Here is a tiny trained network, its code and every weight. The questions are about switching its units off for an input and a class, where a switched-off unit gives its printed mean instead of its output.

import numpy as np


def w(rows, s, z=0):
    codes = np.array(rows[::2]) - 128.0
    scale = np.full(codes.shape[1], s)
    scale[-1] = z or s
    return codes * scale


def norm(h):
    return h / np.sqrt((h * h).mean(-1, keepdims=True) + 1e-5)


def f(y):
    return np.maximum(y, 0)


def log_softmax(a):
    a = a - a.max(-1, keepdims=True)
    return a - np.log(np.exp(a).sum(-1, keepdims=True))


def net(x, mask):
    res = np.array(x, float).reshape(1, 4) / 4 @ E
    u = 0
    for l in range(3):
        y = f(norm(res) @ A[l][:, :-1].T + A[l][:, -1])
        res = res + np.where(mask[u : u + 6], y, B[l][:, -1]) @ B[l][:, :-1]
        u += 6
    return log_softmax(norm(res)[-1] @ U[:, :-1].T + U[:, -1])


A, B = {}, {}
E = w([
[87,153,60,139,213,176,112,48,240,145],'x0',
[161,193,143,211,103,225,67,184,226,77],'x1',
[84,61,228,64,105,72,153,254,172,61],'x2',
[47,218,51,125,76,84,72,151,183,39],'x3',
],0.0079)
A[0] = w([
[163,133,37,150,131,213,95,88,150,110,3],'0.n0',
[121,121,142,129,98,77,139,152,53,126,125],'0.n1',
[61,140,61,92,171,126,112,9,148,117,108],'0.n2',
[64,151,35,127,140,65,126,51,185,112,72],'0.n3',
[85,97,55,148,105,117,177,77,173,136,98],'0.n4',
[108,114,148,104,182,106,117,109,101,155,127],'0.n5',
],0.011,0.0031)
B[0] = w([
[130,207,194,153,75,126,168,103,119,152,213],'0.n0',
[144,206,136,160,113,49,126,132,115,113,214],'0.n1',
[157,127,122,91,245,60,83,127,140,203,254],'0.n2',
[109,87,53,83,155,152,60,80,73,118,253],'0.n3',
[100,134,128,165,162,99,59,107,124,158,190],'0.n4',
[143,138,146,119,94,175,88,89,76,37,174],'0.n5',
],0.013,0.0091)
A[1] = w([
[99,103,103,92,94,126,160,228,147,154,41],'1.n0',
[170,30,129,119,103,65,173,114,3,170,146],'1.n1',
[66,104,47,97,151,155,94,134,150,143,4],'1.n2',
[169,99,160,167,168,232,163,58,151,170,57],'1.n3',
[148,115,144,144,138,157,115,142,191,163,190],'1.n4',
[124,79,168,102,147,97,103,164,124,86,166],'1.n5',
],0.015,0.0018)
B[1] = w([
[147,117,121,116,203,100,187,104,133,120,156],'1.n0',
[115,240,156,75,169,140,96,87,38,71,249],'1.n1',
[102,63,113,103,143,217,117,136,120,120,198],'1.n2',
[249,72,87,155,82,201,78,121,165,218,183],'1.n3',
[84,131,162,153,105,102,147,92,90,177,156],'1.n4',
[163,126,168,209,97,96,183,161,174,132,197],'1.n5',
],0.013,0.012)
A[2] = w([
[51,121,32,90,210,75,127,87,176,168,129],'2.n0',
[20,248,137,165,114,150,138,107,68,111,250],'2.n1',
[56,91,86,131,181,82,66,132,125,142,209],'2.n2',
[178,157,84,162,105,61,141,198,204,255,108],'2.n3',
[34,10,75,65,89,182,100,198,158,47,9],'2.n4',
[69,64,173,182,119,94,203,202,194,90,42],'2.n5',
],0.013,0.0025)
B[2] = w([
[194,70,97,85,140,143,105,159,115,203,218],'2.n0',
[138,113,210,81,122,143,156,143,99,105,250],'2.n1',
[154,126,125,110,150,174,85,131,199,139,210],'2.n2',
[42,152,159,175,93,92,160,91,144,114,180],'2.n3',
[111,94,110,180,72,136,159,100,103,8,162],'2.n4',
[91,140,82,85,157,87,51,166,188,131,176],'2.n5',
],0.019,0.014)
U = w([
[117,122,69,114,170,122,250,135,134,155,35],'0',
[166,93,59,129,119,92,197,152,133,145,2],'1',
[201,70,79,51,210,176,24,68,105,204,211],'2',
[142,99,55,149,158,64,168,159,103,162,8],'3',
[141,137,176,215,57,141,142,46,167,223,174],'4',
[119,44,62,129,104,162,100,126,177,32,77],'5',
[63,148,135,123,138,6,103,175,217,94,205],'6',
[139,196,231,46,134,74,144,130,42,62,209],'7',
],0.011,0.0047)

Each question gives the input, the list of numbers given to net, and the class t.
The units are the neurons (one row each of A and B). Each row of codes is followed by its name. A weight is (code - 128) times the scale printed after its matrix; where a second scale follows, it is the last column's (A, B and U).
mask holds one flag per neuron, layer by layer. A switched-off neuron (its flag False) gives its mean, the last column of its row in B, instead of its output. The means were averaged over made-up inputs and are rounded, as every weight is.
A unit's drop is (log p(t) with every unit on - log p(t) with that unit switched off) / (log p(t) with every unit on - log p(t) with every unit switched off).
The circuit of an input: a set's keep is (log p(t) with only the set's units on - log p(t) with every unit switched off) / (log p(t) with every unit on - log p(t) with every unit switched off). Starting from the 12 units with the biggest drops (on a tie, the unit counted first), units are removed one at a time, each time the one whose removal leaves the highest keep (on an exact tie, the one counted first), for as long as the keep stays at least 0.8.
circuit, biggest first: the units of the circuit, biggest drop first
unit that matters most: the unit with the biggest drop
top k neurons: the k neurons with the biggest drops, biggest first
top k neurons in layer l: the k neurons of layer l with the biggest drops, biggest first
drop of u: that unit's drop, to one decimal
input [3,8,5,8], class 5: circuit, biggest first	1.n1; 2.n4; 0.n1
input [-5,-3,6,7], class 6: unit that matters most	0.n3
input [4,-2,6,-5], class 7: top 2 neurons	1.n1; 2.n0
input [-6,1,8,0], class 6: circuit, biggest first	1.n5; 2.n1
input [-3,6,5,5], class 6: top 2 neurons	0.n3; 1.n1
input [1,6,3,0], class 6: top 4 neurons	1.n1; 0.n3; 2.n5; 0.n0
input [2,8,6,-6], class 4: top 2 neurons	1.n3; 0.n1
input [3,8,5,7], class 5: top 3 neurons	1.n1; 2.n4; 0.n1
input [-2,8,4,-3], class 6: top 2 neurons	1.n1; 2.n5
input [2,-1,-5,-4], class 4: top 3 neurons in layer 1	1.n3; 1.n2; 1.n1
input [-7,1,2,6], class 6: top 3 neurons	1.n1; 0.n3; 0.n0
input [-1,0,-3,-2], class 4: top 4 neurons	1.n3; 0.n1; 0.n3; 0.n0
input [6,0,6,4], class 5: top 3 neurons	2.n4; 1.n2; 1.n1
input [2,5,-8,1], class 4: circuit, biggest first	0.n0
input [3,7,5,-1], class 6: top 2 neurons	1.n1; 0.n3
input [1,8,5,8], class 5: top 3 neurons	1.n1; 2.n4; 0.n1
input [4,5,6,4], class 5: top 2 neurons	2.n4; 1.n2
input [0,5,4,-3], class 6: top 3 neurons	2.n5; 0.n0; 1.n1
input [-8,6,-4,2], class 7: top 2 neurons	1.n3; 0.n2
input [1,7,-6,3], class 4: top 2 neurons in layer 0	0.n0; 0.n1
input [-2,5,8,-5], class 6: unit that matters most	2.n5
input [1,-4,6,7], class 5: drop of 2.n4	0.7
input [3,8,6,7], class 5: drop of 1.n1	0.6
input [-4,-3,6,8], class 6: drop of 1.n1	0.7
input [-3,-1,6,-8], class 7: drop of 1.n1	0.1
